Here is a tiny trained network, its code and every weight. The questions are about switching its units off for an input and a class, where a switched-off unit gives its printed mean instead of its output.

import numpy as np


def w(rows, s, z=0):
    codes = np.array(rows[::2]) - 128.0
    scale = np.full(codes.shape[1], s)
    scale[-1] = z or s
    return codes * scale


def f(y):
    return np.maximum(y, 0)


def log_softmax(a):
    a = a - a.max(-1, keepdims=True)
    return a - np.log(np.exp(a).sum(-1, keepdims=True))


def net(x, mask):
    res = np.array(x, float).reshape(1, 6) / 4 @ E
    y = f(res @ A[0][:, :-1].T + A[0][:, -1])
    res = res + np.where(mask, y, B[0][:, -1]) @ B[0][:, :-1]
    return log_softmax(res[-1] @ U[:, :-1].T + U[:, -1])


A, B = {}, {}
E = w([
[184,64,80,152,197,205,141,153,128,183,254],'x0',
[126,154,100,169,113,117,190,65,140,165,162],'x1',
[144,173,107,163,89,137,137,65,131,31,195],'x2',
[137,126,181,78,157,158,128,104,55,25,105],'x3',
[61,147,104,150,205,153,166,109,103,81,106],'x4',
[66,97,93,71,115,211,113,148,91,108,122],'x5',
],0.0068)
A[0] = w([
[150,84,113,173,139,146,167,152,139,166,170,165],'n1',
[161,104,66,111,159,117,124,127,148,172,197,156],'n2',
[121,91,122,147,184,178,123,134,132,69,180,45],'n3',
[109,139,118,148,176,131,139,88,99,98,109,192],'n4',
[145,81,159,69,50,108,96,204,136,181,80,185],'n5',
[125,157,123,136,75,54,110,115,183,154,104,166],'n6',
[164,106,99,167,140,154,141,150,137,174,176,153],'n7',
[152,63,132,157,163,162,131,111,204,159,162,161],'n8',
[101,166,129,116,47,127,117,2,140,86,102,139],'n9',
[161,100,72,91,82,169,94,62,92,110,174,126],'n10',
[144,136,113,109,116,149,115,148,100,107,160,159],'n11',
[98,93,120,70,122,153,92,217,108,147,105,248],'n12',
[112,189,137,184,109,62,120,150,190,142,103,109],'n13',
],0.0071,0.0017)
B[0] = w([
[177,117,76,80,188,136,228,67,59,28,126,218],'n1',
[181,114,97,31,186,195,230,50,87,52,64,226],'n2',
[96,140,148,139,114,97,79,179,193,223,134,204],'n3',
[97,99,127,116,136,125,116,127,95,92,133,191],'n4',
[37,54,87,175,102,3,44,172,134,245,88,254],'n5',
[160,183,189,196,76,89,105,204,196,190,167,223],'n6',
[181,105,78,84,208,186,163,69,51,80,97,224],'n7',
[109,135,86,69,220,116,152,119,74,81,100,218],'n8',
[180,154,97,103,106,200,194,137,134,68,157,233],'n9',
[157,210,194,180,112,110,106,176,181,145,149,201],'n10',
[120,109,164,147,90,100,142,163,159,164,134,171],'n11',
[55,56,97,107,120,72,87,137,73,137,65,239],'n12',
[185,213,175,187,73,136,127,174,198,155,196,216],'n13',
],0.0065,0.0056)
U = w([
[59,58,130,147,125,94,2,155,135,194,103,155],'0',
[122,105,111,82,189,174,204,35,63,87,98,177],'1',
[157,216,174,188,66,135,127,171,225,154,190,2],'2',
],0.0083,0.00075)

Each question gives the input, the list of numbers given to net, and the class t.
The units are the neurons (one row each of A and B). Each row of codes is followed by its name. A weight is (code - 128) times the scale printed after its matrix; where a second scale follows, it is the last column's (A, B and U).
mask holds one flag per neuron, in row order. A switched-off neuron (its flag False) gives its mean, the last column of its row in B, instead of its output. The means were averaged over made-up inputs and are rounded, as every weight is.
A unit's drop is (log p(t) with every unit on - log p(t) with that unit switched off) / (log p(t) with every unit on - log p(t) with every unit switched off).
The circuit of an input: a set's keep is (log p(t) with only the set's units on - log p(t) with every unit switched off) / (log p(t) with every unit on - log p(t) with every unit switched off). Starting from the 12 units with the biggest drops (on a tie, the unit counted first), units are removed one at a time, each time the one whose removal leaves the highest keep (on an exact tie, the one counted first), for as long as the keep stays at least 0.8.
units of the circuit, in order: the units of the circuit, biggest drop first
k most important neurons: the k neurons with the biggest drops, biggest first
drop when u is switched off: that unit's drop, to one decimal
input [-6,-1,-8,-5,2,-8], class 2: units of the circuit, in order -> [n13]
input [3,-5,4,5,8,-4], class 0: units of the circuit, in order -> [n3; n2]
input [-8,7,-8,1,0,-1], class 2: units of the circuit, in order -> [n13; n6]
input [-4,-8,6,8,-3,8], class 0: units of the circuit, in order -> [n2; n1]
input [3,-8,4,3,8,-5], class 0: 3 most important neurons -> [n3; n2; n1]
input [-1,-1,0,5,-3,-1], class 0: 3 most important neurons -> [n2; n1; n7]
input [-6,-6,-1,-4,-1,-6], class 2: 2 most important neurons -> [n13; n6]
input [5,-5,-2,8,3,5], class 0: drop when n3 is switched off -> 0.1
input [3,0,1,7,0,2], class 0: drop when n5 is switched off -> -0.2
input [2,8,7,-2,4,-7], class 1: drop when n1 is switched off -> 0.1
input [-1,5,8,0,8,6], class 2: drop when n2 is switched off -> 0.3
